Below is a small trained network, with its code and all its weights. Each question gives an input and a target symbol and asks what happens when units are switched off, that is, made to give their printed mean instead of their output.

import numpy as np


def w(rows, s, z=0):
    codes = np.array(rows[::2]) - 128.0
    scale = np.full(codes.shape[1], s)
    scale[-1] = z or s
    return codes * scale


def f(y):
    return y / 2 * (1 + np.tanh(0.7978845608 * (y + 0.044715 * y**3)))


def softmax(a):
    e = np.exp(a - a.max(-1, keepdims=True))
    return e / e.sum(-1, keepdims=True)


def log_softmax(a):
    a = a - a.max(-1, keepdims=True)
    return a - np.log(np.exp(a).sum(-1, keepdims=True))


def net(x, mask):
    ids = ['αβγδεζλξστφψ'.index(c) for c in x.split()]
    T = len(ids)
    res = E[ids] + P[:T]
    u = 0
    for l in range(2):
        r = res
        for j in range(3):
            rows = slice(4 * j, 4 * j + 4)
            q, k, v = (r @ M[l][rows].T for M in (Q, K, V))
            z = softmax(np.where(np.tri(T) > 0, q @ k.T / 4**0.5, -1e9)) @ v
            o = O[l][rows]
            res = res + np.where(mask[u + j], z, o[:, -1]) @ o[:, :-1]
        u += 3
        y = f(res @ A[l][:, :-1].T + A[l][:, -1])
        res = res + np.where(mask[u : u + 8], y, B[l][:, -1]) @ B[l][:, :-1]
        u += 8
    return log_softmax(res[-1] @ U[:, :-1].T + U[:, -1])


Q, K, V, O, A, B = {}, {}, {}, {}, {}, {}
E = w([
[124,101,167,128,207],'α',
[201,205,142,6,123],'β',
[69,132,124,145,109],'γ',
[99,88,176,126,187],'δ',
[179,127,207,111,115],'ε',
[69,62,174,91,70],'ζ',
[180,88,47,36,99],'λ',
[120,176,103,83,21],'ξ',
[162,197,217,106,194],'σ',
[178,69,130,75,155],'τ',
[72,168,240,136,83],'φ',
[206,141,228,95,127],'ψ',
],0.018)
P = w([
[25,161,133,2,115],'0',
[51,154,127,30,84],'1',
[77,158,128,48,83],'2',
[107,179,162,105,130],'3',
[130,186,173,151,155],'4',
[131,170,150,145,112],'5',
[136,161,151,152,104],'6',
[139,157,127,154,90],'7',
[143,171,139,158,100],'8',
],0.0076)
Q[0] = w([
[236,164,50,153,52],'L0H0',
[86,195,133,159,71],'L0H0',
[120,120,194,164,83],'L0H0',
[18,135,171,127,109],'L0H0',
[187,93,122,118,71],'L0H1',
[69,31,97,205,133],'L0H1',
[109,141,141,48,100],'L0H1',
[123,112,108,68,136],'L0H1',
[133,237,138,176,92],'L0H2',
[151,51,150,127,116],'L0H2',
[115,254,125,196,106],'L0H2',
[129,168,93,72,95],'L0H2',
],0.0098)
K[0] = w([
[163,108,111,87,194],'L0H0',
[101,167,160,157,92],'L0H0',
[60,121,139,102,103],'L0H0',
[13,130,153,218,66],'L0H0',
[164,182,116,154,133],'L0H1',
[65,94,116,96,66],'L0H1',
[119,142,105,185,32],'L0H1',
[117,186,143,128,66],'L0H1',
[33,146,174,146,119],'L0H2',
[238,186,53,153,156],'L0H2',
[2,111,185,121,87],'L0H2',
[60,117,114,112,109],'L0H2',
],0.0098)
V[0] = w([
[117,120,106,2,177],'L0H0',
[88,132,126,125,95],'L0H0',
[145,205,93,87,139],'L0H0',
[125,118,118,94,201],'L0H0',
[103,209,180,56,90],'L0H1',
[51,112,152,137,151],'L0H1',
[88,90,169,65,82],'L0H1',
[122,74,69,199,31],'L0H1',
[134,166,169,163,161],'L0H2',
[40,141,144,108,142],'L0H2',
[114,167,88,191,191],'L0H2',
[118,117,105,146,126],'L0H2',
],0.0087)
O[0] = w([
[192,162,140,13,152,173],'L0H0',
[124,60,124,52,124,173],'L0H0',
[135,85,112,112,141,118],'L0H0',
[135,174,98,92,177,104],'L0H0',
[80,189,137,159,161,252],'L0H1',
[118,188,154,169,254,164],'L0H1',
[179,97,183,220,209,237],'L0H1',
[124,139,62,181,62,72],'L0H1',
[135,140,118,146,102,117],'L0H2',
[58,158,169,79,25,183],'L0H2',
[151,113,86,90,156,41],'L0H2',
[113,169,118,177,83,103],'L0H2',
],0.0065,0.012)
A[0] = w([
[182,210,121,229,148,116],'L0N0',
[151,53,99,81,200,158],'L0N1',
[99,70,134,203,241,206],'L0N2',
[131,185,119,76,192,100],'L0N3',
[109,127,96,49,96,224],'L0N4',
[81,136,158,157,89,137],'L0N5',
[254,99,89,124,208,255],'L0N6',
[132,253,132,137,160,158],'L0N7',
],0.0084,0.0028)
B[0] = w([
[38,118,245,61,150,133],'L0N0',
[144,226,125,178,183,166],'L0N1',
[124,135,51,187,86,255],'L0N2',
[120,82,98,91,200,214],'L0N3',
[216,167,106,223,205,152],'L0N4',
[45,149,123,213,130,247],'L0N5',
[137,81,225,246,225,186],'L0N6',
[2,141,129,7,95,240],'L0N7',
],0.0057,0.0069)
Q[1] = w([
[217,82,171,154,178],'L1H0',
[141,151,130,173,138],'L1H0',
[202,144,53,67,52],'L1H0',
[80,127,140,193,132],'L1H0',
[141,181,149,143,59],'L1H1',
[161,193,184,122,138],'L1H1',
[124,142,122,68,59],'L1H1',
[165,135,164,124,96],'L1H1',
[92,254,102,35,43],'L1H2',
[69,180,46,89,216],'L1H2',
[111,213,173,120,11],'L1H2',
[105,139,216,64,159],'L1H2',
],0.008)
K[1] = w([
[143,98,222,151,143],'L1H0',
[187,186,154,234,140],'L1H0',
[125,150,98,37,164],'L1H0',
[68,120,81,253,114],'L1H0',
[89,118,179,161,110],'L1H1',
[109,54,184,132,179],'L1H1',
[117,201,161,85,146],'L1H1',
[106,192,242,174,145],'L1H1',
[84,129,49,117,142],'L1H2',
[111,157,115,160,85],'L1H2',
[95,102,109,113,87],'L1H2',
[156,29,201,88,73],'L1H2',
],0.0071)
V[1] = w([
[126,146,149,202,115],'L1H0',
[160,177,74,150,117],'L1H0',
[124,250,99,128,119],'L1H0',
[114,126,187,130,234],'L1H0',
[114,139,119,173,154],'L1H1',
[149,77,112,68,116],'L1H1',
[97,144,95,118,132],'L1H1',
[205,123,213,120,117],'L1H1',
[105,74,135,185,146],'L1H2',
[104,57,112,73,120],'L1H2',
[127,133,135,95,112],'L1H2',
[190,158,164,176,143],'L1H2',
],0.012)
O[1] = w([
[80,131,107,92,93,168],'L1H0',
[148,154,158,66,174,36],'L1H0',
[129,203,64,120,170,132],'L1H0',
[127,160,139,105,103,250],'L1H0',
[108,126,143,107,187,148],'L1H1',
[65,92,107,150,148,65],'L1H1',
[165,92,158,133,121,126],'L1H1',
[134,146,121,144,110,152],'L1H1',
[116,140,146,126,174,136],'L1H2',
[136,97,118,102,131,115],'L1H2',
[127,97,138,87,2,139],'L1H2',
[162,133,163,142,122,128],'L1H2',
],0.0097,0.022)
A[1] = w([
[127,95,221,82,141,144],'L1N0',
[142,48,83,153,161,86],'L1N1',
[119,112,98,178,78,71],'L1N2',
[2,186,193,110,57,253],'L1N3',
[59,115,129,89,125,42],'L1N4',
[58,101,109,141,121,132],'L1N5',
[59,162,127,148,63,208],'L1N6',
[56,40,27,160,130,31],'L1N7',
],0.009,0.0029)
B[1] = w([
[81,51,80,126,1,155],'L1N0',
[136,218,134,85,175,127],'L1N1',
[50,213,60,53,162,138],'L1N2',
[181,83,65,101,141,254],'L1N3',
[39,175,144,168,125,149],'L1N4',
[23,183,191,146,157,149],'L1N5',
[189,119,166,168,230,194],'L1N6',
[191,143,159,135,74,129],'L1N7',
],0.0078,0.042)
U = w([
[117,149,233,114,86,124],'α',
[149,126,113,120,100,124],'β',
[128,137,123,113,90,38],'γ',
[219,61,133,87,101,188],'δ',
[201,93,5,128,126,239],'ε',
[66,48,159,147,98,187],'ζ',
[158,110,131,110,120,139],'λ',
[119,166,151,65,101,98],'ξ',
[99,112,56,61,92,154],'σ',
[210,91,157,118,156,8],'τ',
[93,149,81,148,176,147],'φ',
[151,115,93,113,110,5],'ψ',
],0.011,0.0029)

Each question gives the input, a string of symbols that net reads in full, and the target symbol t.
The units are the heads (4 rows each of Q, K, V and O) and the neurons (one row each of A and B). Each row of codes is followed by its name. A weight is (code - 128) times the scale printed after its matrix; where a second scale follows, it is the last column's (O, A, B and U).
mask holds one flag per unit, layer by layer, with each layer's heads first. A switched-off unit (its flag False) gives its mean, the last column of its rows in O or B, instead of its output. The means were averaged over made-up inputs and are rounded, as every weight is.
A unit's drop is (log p(t) with every unit on - log p(t) with that unit switched off) / (log p(t) with every unit on - log p(t) with every unit switched off).
unit that matters most: the unit with the biggest drop
k most important neurons of layer l: the k neurons of layer l with the biggest drops, biggest first
which heads matter: for each layer, one digit per head in row order, 1 if its drop is at least 0.15 and else 0, layers parted by /
input φ λ ζ σ ζ ψ ψ δ, target δ: which heads matter => 011 / 101
input δ ζ ζ α φ ζ α ζ β, target ξ: unit that matters most => L1N3
input ζ φ ζ ζ δ, target ζ: which heads matter => 010 / 110
input λ λ λ, target τ: which heads matter => 100 / 000
input ζ α δ ε ζ ζ ζ α, target ζ: 2 most important neurons of layer 0 => [L0N0, L0N7]
input φ γ ζ ψ δ, target δ: 3 most important neurons of layer 1 => [L1N5, L1N4, L1N2]
input ζ α β ζ φ δ, target φ: which heads matter => 100 / 100
input φ ζ δ α ζ ζ σ σ φ, target ζ: 4 most important neurons of layer 1 => [L1N0, L1N4, L1N5, L1N3]
input τ ζ β, target ξ: which heads matter => 100 / 100
input δ φ ζ τ, target φ: which heads matter => 101 / 011
input λ σ ξ ζ δ α, target ζ: which heads matter => 000 / 100
input ε τ δ ζ ζ ζ ε, target δ: which heads matter => 010 / 000
input ψ ξ τ ζ ζ φ ζ ψ φ, target ζ: 4 most important neurons of layer 0 => [L0N2, L0N0, L0N7, L0N1]
input ε ζ ξ, target ε: unit that matters most => L0N4
input ζ ζ ζ φ ζ, target φ: which heads matter => 110 / 100
input ζ δ ε ζ ε α ζ φ ψ, target δ: which heads matter => 010 / 000
input ζ φ φ ζ, target φ: which heads matter => 110 / 101
input α δ ζ δ δ ψ, target δ: 3 most important neurons of layer 1 => [L1N5, L1N4, L1N2]
input ζ φ δ, target φ: which heads matter => 110 / 100
input β ψ α, target δ: which heads matter => 010 / 101
input ξ ζ ζ τ ε λ, target α: which heads matter => 001 / 100
input ζ σ ζ α φ φ α, target φ: unit that matters most => L0H0
input α δ λ φ τ ζ ζ ζ σ, target σ: 3 most important neurons of layer 1 => [L1N0, L1N3, L1N6]
input ζ δ γ ζ δ, target ζ: 2 most important neurons of layer 1 => [L1N3, L1N6]
input ζ ζ λ, target τ: 2 most important neurons of layer 0 => [L0N6, L0N4]
input γ φ φ ζ τ ε ζ ζ τ, target α: 2 most important neurons of layer 0 => [L0N6, L0N1]
input ζ δ φ ζ σ, target σ: 2 most important neurons of layer 1 => [L1N3, L1N0]
input ζ λ δ ε ζ ζ δ φ φ, target φ: 3 most important neurons of layer 1 => [L1N3, L1N6, L1N5]
input φ ζ φ τ, target φ: 2 most important neurons of layer 0 => [L0N5, L0N3]
